In the rows, 128 means zero.
Known rows:
[140 131 130 104 118 134 112 147 146 129 129 122 136 153 125 136  96 136
 113 133 127 137 122 121 111 142] : z_968
[110 135 121 147 139 102 152  99 109 122 128 102 117 105 130 142 159 131
 158 124 132 109 143 126 154 124] : z_111
[138 127 115  89 111 145 128 150 168 150 153 134 133 158 111 152  91 139
 102 145 130 134 120 111 133 132] : z_739
[ 92 143 199 157 160  91 187  90  97 140 106  92 131 120  91 167 167 112
 120  78 107 148 190 126 120  91] : z_649
[208 117 158 155 184 182  30 175 108 107 213 178  42 152 111  62 140 132
 162  79 119 170 142  77  91 157] : z_70
[105 134  98 131  64  73  83 123 176 155  73 120 102 113 154 125 101 137
 135 137 185 115  81 117 106 180] : z_814
[114 141 115 132 109 114 108 150 189 192 160 124  96 159 111 131 113 138
 109 107 178 149 114  68 105 155] : z_730
[137 131  98 100 124 140 108 158 135 129 125 119 158 153 157 114  84 139
 115 139 126 129 114 126 126 145] : z_916
[110 105 121 116 143 120 126 137 128 120 137 131 153 137 162  96  67 119
 127 141 128  95 118 143 127 110] : z_508
[113 136 165 145 142 148 141 124 147 134 132 162 131 137 115 119 158 129
 104 151 131 138  91 144  85 122] : z_805
[128 154  62 125  68  87 123  96 129 121  52  92 126  83 159 168 160 151
 164 157 144 108 104 144 173 182] : z_320
[138 141 117 156 152 126 130 107  88 144  76 142 122  88 159 123 191 138
 142 120  92 157 134 143 170 141] : z_703
[111  89 147 121 141 106 115 159 142 195 170 134 107 152 116 103  52  98
 102  49 139 152 187  74 133  83] : z_949
[ 98 112 121 132 140 107 117 138 136 136 141 127 135 140 160  87  79 120
 130 125 151 102 116 125 114 119] : z_450
[119 134 165 135 145 155 147 122 142 123 130 166 139 137 115 122 154 129
 102 161 120 135  92 153  90 117] : z_488
[136 119  91  72  24  98 175  96 130 138  46  93 157  81  88 233 119 118
 106 130 111 132 172 151 202 107] : z_35
[117 105 171 134 145  96 103 120 175 171 177 162  49 139  96 128 100 128
 135 105 155 125 128  87 103 126] : z_724

Facts:
z_101 | Ω a | θ c
z_102 | δ z_191 | Ω a | θ c
z_111 | Ω b | θ c
z_119 | δ z_823 | Ω a | θ d
z_134 | δ z_750 | Ω a | θ e
z_14 | Ω a | θ e
z_145 | δ z_916 | Ω a | θ e
z_146 | δ z_813 | Ω b | θ d
z_15 | δ z_119 | Ω b | θ e
z_153 | δ z_6 | Ω a | θ c
z_157 | δ z_212 | Ω a | θ d
z_16 | δ z_648 | Ω a | θ d
z_162 | δ z_563 | Ω b | θ e
z_181 | δ z_283 | Ω a | θ c
z_191 | δ z_357 | Ω b | θ e
z_194 | Ω a | θ c
z_2 | Ω b | θ d
z_210 | δ z_369 | Ω a | θ c
z_212 | δ z_741 | Ω a | θ d
z_226 | δ z_970 | Ω a | θ d
z_23 | δ z_272 | Ω a | θ d
z_233 | δ z_62 | Ω a | θ c
z_241 | δ z_450 | Ω b | θ d
z_249 | δ z_4 | Ω a | θ d
z_254 | δ z_799 | Ω b | θ e
z_262 | δ z_703 | Ω b | θ c
z_272 | δ z_2 | Ω a | θ d
z_281 | δ z_589 | Ω a | θ e
z_283 | Ω a | θ d
z_300 | δ z_951 | Ω a | θ c
z_303 | δ z_508 | Ω a | θ e
z_305 | δ z_233 | Ω b | θ c
z_320 | δ z_426 | Ω b | θ e
z_332 | δ z_706 | Ω b | θ d
z_337 | δ z_517 | Ω a | θ c
z_344 | δ z_680 | Ω b | θ c
z_347 | δ z_300 | Ω a | θ c
z_35 | Ω b | θ e
z_353 | δ z_958 | Ω a | θ c
z_357 | δ z_915 | Ω a | θ c
z_365 | Ω a | θ d
z_367 | δ z_463 | Ω b | θ c
z_369 | δ z_971 | Ω b | θ d
z_4 | Ω a | θ d
z_400 | Ω b | θ d
z_403 | δ z_226 | Ω b | θ c
z_404 | δ z_903 | Ω a | θ d
z_41 | δ z_510 | Ω a | θ e
z_426 | δ z_801 | Ω b | θ c
z_44 | δ z_194 | Ω b | θ d
z_450 | δ z_153 | Ω a | θ c
z_455 | Ω b | θ c
z_46 | δ z_404 | Ω a | θ e
z_460 | δ z_536 | Ω a | θ e
z_463 | δ z_455 | Ω a | θ e
z_479 | δ z_23 | Ω a | θ c
z_485 | δ z_210 | Ω a | θ e
z_488 | δ z_485 | Ω a | θ d
z_492 | δ z_788 | Ω a | θ c
z_495 | δ z_44 | Ω b | θ d
z_498 | Ω a | θ d
z_5 | δ z_15 | Ω b | θ c
z_50 | δ z_492 | Ω b | θ c
z_505 | δ z_806 | Ω b | θ c
z_508 | δ z_495 | Ω a | θ c
z_509 | δ z_5 | Ω b | θ d
z_510 | δ z_337 | Ω a | θ e
z_517 | δ z_353 | Ω a | θ c
z_518 | Ω b | θ c
z_529 | δ z_695 | Ω a | θ e
z_53 | Ω a | θ c
z_531 | δ z_704 | Ω b | θ d
z_536 | δ z_305 | Ω b | θ c
z_547 | δ z_792 | Ω b | θ d
z_556 | Ω b | θ d
z_562 | δ z_767 | Ω a | θ e
z_563 | δ z_629 | Ω a | θ e
z_586 | δ z_479 | Ω b | θ d
z_588 | δ z_649 | Ω a | θ c
z_589 | δ z_460 | Ω b | θ d
z_593 | δ z_891 | Ω a | θ d
z_597 | δ z_400 | Ω a | θ e
z_598 | δ z_586 | Ω a | θ c
z_6 | δ z_822 | Ω a | θ d
z_606 | δ z_347 | Ω b | θ e
z_618 | δ z_562 | Ω a | θ e
z_62 | δ z_598 | Ω a | θ c
z_623 | δ z_181 | Ω a | θ c
z_629 | Ω b | θ c
z_641 | δ z_702 | Ω a | θ d
z_647 | δ z_969 | Ω b | θ d
z_648 | δ z_805 | Ω a | θ c
z_649 | δ z_498 | Ω b | θ c
z_661 | δ z_777 | Ω a | θ c
z_662 | δ z_262 | Ω a | θ e
z_670 | δ z_102 | Ω a | θ e
z_680 | Ω a | θ d
z_688 | δ z_933 | Ω b | θ c
z_695 | δ z_853 | Ω a | θ d
z_70 | δ z_14 | Ω a | θ d
z_702 | Ω a | θ c
z_703 | δ z_661 | Ω b | θ d
z_704 | Ω a | θ d
z_706 | δ z_134 | Ω a | θ d
z_708 | δ z_829 | Ω a | θ c
z_710 | δ z_739 | Ω b | θ d
z_712 | δ z_688 | Ω a | θ e
z_724 | δ z_606 | Ω a | θ c
z_730 | δ z_505 | Ω a | θ e
z_738 | δ z_712 | Ω b | θ c
z_739 | δ z_157 | Ω a | θ e
z_741 | δ z_809 | Ω a | θ e
z_750 | δ z_16 | Ω a | θ c
z_753 | δ z_50 | Ω a | θ d
z_765 | δ z_708 | Ω a | θ d
z_767 | δ z_320 | Ω a | θ e
z_770 | δ z_641 | Ω b | θ c
z_777 | δ z_882 | Ω a | θ d
z_788 | Ω a | θ e
z_792 | δ z_367 | Ω b | θ d
z_799 | δ z_770 | Ω a | θ e
z_801 | δ z_101 | Ω b | θ c
z_805 | δ z_738 | Ω a | θ d
z_806 | δ z_509 | Ω b | θ c
z_809 | δ z_254 | Ω a | θ d
z_813 | δ z_344 | Ω b | θ c
z_814 | δ z_618 | Ω a | θ e
z_817 | Ω a | θ c
z_822 | δ z_647 | Ω b | θ e
z_823 | δ z_930 | Ω a | θ d
z_829 | δ z_241 | Ω a | θ e
z_834 | δ z_623 | Ω a | θ c
z_853 | δ z_593 | Ω a | θ c
z_872 | δ z_249 | Ω a | θ c
z_875 | Ω b | θ e
z_882 | δ z_403 | Ω b | θ e
z_891 | δ z_753 | Ω a | θ c
z_9 | δ z_303 | Ω a | θ e
z_902 | Ω a | θ e
z_903 | δ z_35 | Ω b | θ e
z_905 | δ z_46 | Ω b | θ e
z_915 | δ z_662 | Ω b | θ e
z_916 | δ z_9 | Ω a | θ e
z_930 | δ z_710 | Ω b | θ d
z_933 | δ z_488 | Ω b | θ d
z_943 | Ω a | θ e
z_949 | δ z_943 | Ω a | θ c
z_951 | δ z_834 | Ω a | θ d
z_958 | δ z_53 | Ω a | θ e
z_968 | Ω a | θ e
z_969 | δ z_145 | Ω b | θ d
z_970 | δ z_518 | Ω b | θ c
z_971 | δ z_902 | Ω b | θ d
z_986 | δ z_872 | Ω a | θ e

Rows:
No name comes twice in this set of rows, the named rows included.
[ 75 125 234 160 157  79 151 118 143 168 127 120 114 151  87 127 106  98
  93  60 145 154 169 104  56  86] => z_588
[154 138 156 122 201 140 147  90  99  87 155 139 101 122 124 161 170 159
 172 168  70 106 133 148 161 135] => z_455
[141 125 156 129 225 177 129 165  66 127 109 161 200 158 197  60 112 126
  88 120  42 171 139 164 126 104] => z_704
[126 117 103 137 127 152 110 154 126 139 127 154 148 129 160  79 117 120
 113 129 134 137 105 134 126 123] => z_6
[103 139  95 129  19  60 150 100 158 190  57  79 107  83  87 204 148 117
 119  81 175 150 164  94 166 136] => z_905
[ 96 179 132 207 141 117 150  97 135 163 124 121  93 107 117 126 251 139
 145 115 164 153 105 102 111 158] => z_332
[165 153 136 155 187 161 125 108 105 120 150 159  85 113 123 135 224 158
 160 145  88 152 118 125 150 156] => z_792
[132 112 213 115 145 159 166 133 107 124 101 158 170 140  90 142 122 100
  65 109  70 173 164 165  97  69] => z_498
[138 145 100 155 126 144 142 116 101 129 113 128 125  98 130 131 198 131
 142 124 117 145 131 132 160 133] => z_556
[166 142 166 104 179 152  95 140 148 121 164 156  93 168 117 143 122 163
 131 155  97 142 109 116 102 168] => z_463
[132 117 138 106 166 111 157  91  79 103  83 124 146  97 161 156 132 139
 152 150  60 107 152 176 187 115] => z_518
[147 166 136 185 184 143 113 111 118 147 156 154  60 114 123 120 240 156
 167 120 120 161 113  98 135 172] => z_547
[144 141 160  74 136 161 156 127 141  89 123 135 170 160 113 173 107 147
  99 192  84 118 105 171 109 126] => z_902

Now the same things, written a new way:
Known rows:
[ 90 108 118 116 127 101 152 127 135 121 111 127 138 136 152 105 106 119
 106 136 145 119 133 125 118  99] : z_241
[ 85 120 118 108 134 110 141 135 155 123 134 130 140 137 143 114 107 125
 116 145 145 117 140 125 109  89] : z_495
[120 183 106 138 139 173 138 126 144 150 185 131 141 152  95 142 168 145
 135 117 152 135 139 112 124 117] : z_101
[ 93 116 147 106 142 112 126 148 154 145 123 128 138 121 138 129 122 104
 116 155 145 110 135 130 109 106] : z_971
[149 126 139 123 105 145 128 119 112 111 117 104 125 132 145 122 147 134
 134 131 110 141 122 129 139 134] : z_102
[131   9 136 201  75 128  43  44  83 183 152 162 125  76 149 148 153  98
 185 143 132 128 144  83 230 209] : z_70
[124 148  86 154 127 155 150  89  89 159 122 119 116 146 121  98 192  98
 104 106 148 139 124 104 157 155] : z_588
[ 76 155 142 128 140 142  86 113 155 147 157 123 116 150 144  95 201 128
 129 178 158 143 136 116 123 114] : z_704
[164 146 107 136 124 148 137 157 121 139 111 123 110  92 105 174 127 110
 118 101 110 137 129 126 129 133] : z_891
[118 116 134 150 110 121 110 127 126 121 120 135 116 118 145 134 130 149
 132 127 141 142 131 123 137 123] : z_823
[145 133 150 112 116 148 110 125 118 125 119 102 125 124 138 125 179 103
 140 156  98 144 121 123 139 144] : z_337
[143 138 143 133 142 125 106 124 122 131 103 122  93 126 128 108 136 134
 113 131 128 129 113 151 125 148] : z_134
[126 169 105 159 155 132 136 113 117 139 149 152 123 159  97 110 156 146
 124 103 150 137 118 124 129 151] : z_767
[107 146 108 130 168 115 164 113 125 152 157 157 155 167  95 105 127 117
 122 113 152 106 124 122 120 141] : z_320
[146 131 139 119 110 151 122 124 125 112 130 104 127 130 139 129 147 137
 142 138 109 141 127 128 132 128] : z_661
[167 130  82 132 139  91 122 142 101  91  82 133  94 102 112 127 137  82
 119 120  51 164 108 121 134 157] : z_986
[127 121  63 112 144 100 137 121 153  86 201 165 176 150  90 135  92 123
 176 133  70 134 141 101 124 117] : z_35

Rows:
No name comes twice in this set of rows, the named rows included.
[110 153 136 133 140 111 192 189 152 118 154 175 185 137  95 186  58 182
 138  78 170 112 133 126  88  88] => z_400
[115  69 107 150 104  95 159 116 111 130 106 147 140 111 148 136  58 136
 117  94 154 109 138 121 145 118] => z_146
[130 133 114  77 150 144 119 159 166 158 123  99 113  87 116 155 114  57
 103 158 102 102 146 138 107  99] => z_629
[134 109  63 120 136  90 153 110 127  84 173 162 172 150 101 122  90 117
 162 120  73 134 131 101 135 131] => z_903
[147  47 134 178 110 153   5  49 131 188 222 165 125  84 110 161 138 114
 211 162 111 112 153 104 207 202] => z_14
[115 117 114 153 107 106 142 115  98 106  73 122 101 133 164  95 136 143
  98 113 146 150 119 127 138 123] => z_765
[139  92  61 131 128  75 170 100  99  80 139 158 166 153 112 106  90 109
 151 105  75 136 119 101 147 148] => z_905
[151 129  59 152 124 104 128 111 116  70 163 158 139 144 103 125 119 147
 166 109  70 167 125 101 144 141] => z_46
[ 70 104 141 116 137 106 142  93 113 151 106 120 140 158 162  62 176  84
 104 162 164 116 123 116 137 134] => z_531
[141 108 113 102 158  94 129 139 119 146  67 118  93  96 125 113 102  56
  84 134 100 104 116 150 120 142] => z_162

Now the same things, written a new way:
Known rows:
[119 114 116 123 115 152 131 124 131 135 150 132 135 103 139 122 122  89
 126 118 129 124 133 118 145 124 115 128 108] : z_765
[118 117 143 110 137  86 119 146 107 131 111 113 147 149 116 108 120 156
 156 125 135 126 115 137 142 116 137 132 140] : z_649
[129 114 133  98 149  92 117 135 125 113 110 109 145 128 145 121 123 137
 135 118 143 115 111 144 135 122 132 126 121] : z_589
[116 106 107 136 144 136 132  72 106 114 129 167 158 123 135 149 153  91
 181 100  83 123 129 101 160 136  96 139 156] : z_739
[128 116 112 122  98 136 117 113 115 128 159 130 129 116 128 118  96 122
 121 146 122 122 132 108 157 104 120 129 124] : z_492
[140 109 124  97 138  70 101 120 143  77  96  80 160 129 160 110 126 146
 137 108 152 101 109 163 132 120 134 122 112] : z_586
[111 124 128 142  79 159 132 110 110 137 150  57 160 158 143  77  98 113
 164 111 150 129 130 143 153 111 124 138 118] : z_902
[119 119 141 102 146 107 130 144 107 140 120 104 143 142 134 111 116 134
 142 118 148 126 112 140 135 124 130 132 130] : z_531
[111 133 145 156 129 111 145 154  99 147 121 127 133 164 146 143 225 107
 147 138 145 142 115 149 137 124 173 120 113] : z_688
[120 117 121 130 113 151 126 109 134 126 134 138 144 106 146 139 118  99
 149 126 127 122 130 112 157 113 124 128 118] : z_41
[119 120 147 105 148 108 122 131 117 132 101 120 152 133 136 133 114 145
 163 126 137 124 110 129 143 115 140 130 138] : z_162
[119 119 121 132 106 151 126 109 130 128 137 119 151 118 144 125 113 103
 153 123 133 124 131 122 157 112 122 131 121] : z_463
[116 129 119 174  93 149 145 128 115 138 155 140 127 137 152 143 208  68
 130 141 131 138 134 131 151 119 152 121  97] : z_648
[102 107 124 109 111 164 114 130 142 146 118 150 142  75 102 104 115 127
 143 115 106 119 141  97 137 122 137 124 115] : z_450
[113 135 145 146 140 128 154 150 100 155 131 118 130 158 163 142 214  88
 134 130 156 142 112 152 131 131 163 120 102] : z_933
[118 118 122 132 106 152 126 109 130 128 137 117 151 119 142 125 114 103
 153 123 131 125 130 121 156 112 122 131 118] : z_597
[110 119 123 137  74 135 124 126 108 136 154  66 155 159 117  59  99 126
 158 112 144 131 136 145 149 113 119 139 121] : z_194

Rows:
No name comes twice in this set of rows, the named rows included.
[130 116 112 111 118 155 126 110 120 135 164 142 117  92 149 140  96  97
  99 142 122 119 129 102 151 112 115 126 113] => z_695
[123 115 116 126 116 144 130 123 130 132 152 131 133 107 142 125 124  84
 124 121 133 125 132 121 148 122 114 129 108] => z_404
[113 136 126 180  97 174 151 114 120 144 149 130 137 135 175 159 216  55
 145 136 141 140 131 134 151 119 160 119  92] => z_712
[124 120 122 122 117 148 122 103 136 130 131 136 149 112 142 140 130  98
 160 126 128 125 132 119 160 111 120 128 121] => z_730
[134 126 138  83 159  78 110 126 118 138  99 140 151 152 111 135 155 143
 179 134 135 132 121 138 154 111 128 129 146] => z_505
[110 116 146  95 148 117 125 146 114 149 110 106 147 132 123 100 116 142
 151 109 144 126 115 139 128 129 135 131 126] => z_44
[117 107 162 142 148  22 136 249 156 127 106 164 139 140 112 150  88 124
 146 139 164 140 112 143 162 109 108 142 134] => z_262
[141 132 138  68 166  73 106 114 121 142  96 143 156 160 105 139 172 138
 199 133 139 136 123 143 161 108 121 129 150] => z_806
[109  95  99 146 142 133 143  93  95 112 151 167 142 115 137 134 142  79
 142  92  79 122 127 100 145 151  90 140 148] => z_157
[116 110 156 133 148  42 130 218 143 128 105 153 142 139 112 139 104 132
 151 134 153 136 113 142 156 112 118 139 135] => z_403
[119 116 157 124 155  78 130 182 140 130 100 146 148 127 134 154  95 133
 156 134 152 131 108 133 154 111 126 134 135] => z_191
[ 96  87 105 172 131 145 145  96  95  97 144 170 148  99 145 140 112 102
 140  96  62 112 120  79 144 148 107 140 154] => z_741
[ 96 110 133 107 118 190 116 121 154 153 101 142 158  71 113 109 120 115
 169 100 111 120 140 104 136 127 141 124 110] => z_9
[115 119 120 131  88 151 134 121 109 139 165  68 146 149 139  75  98 100
 138 108 150 130 131 146 146 120 110 137 111] => z_365

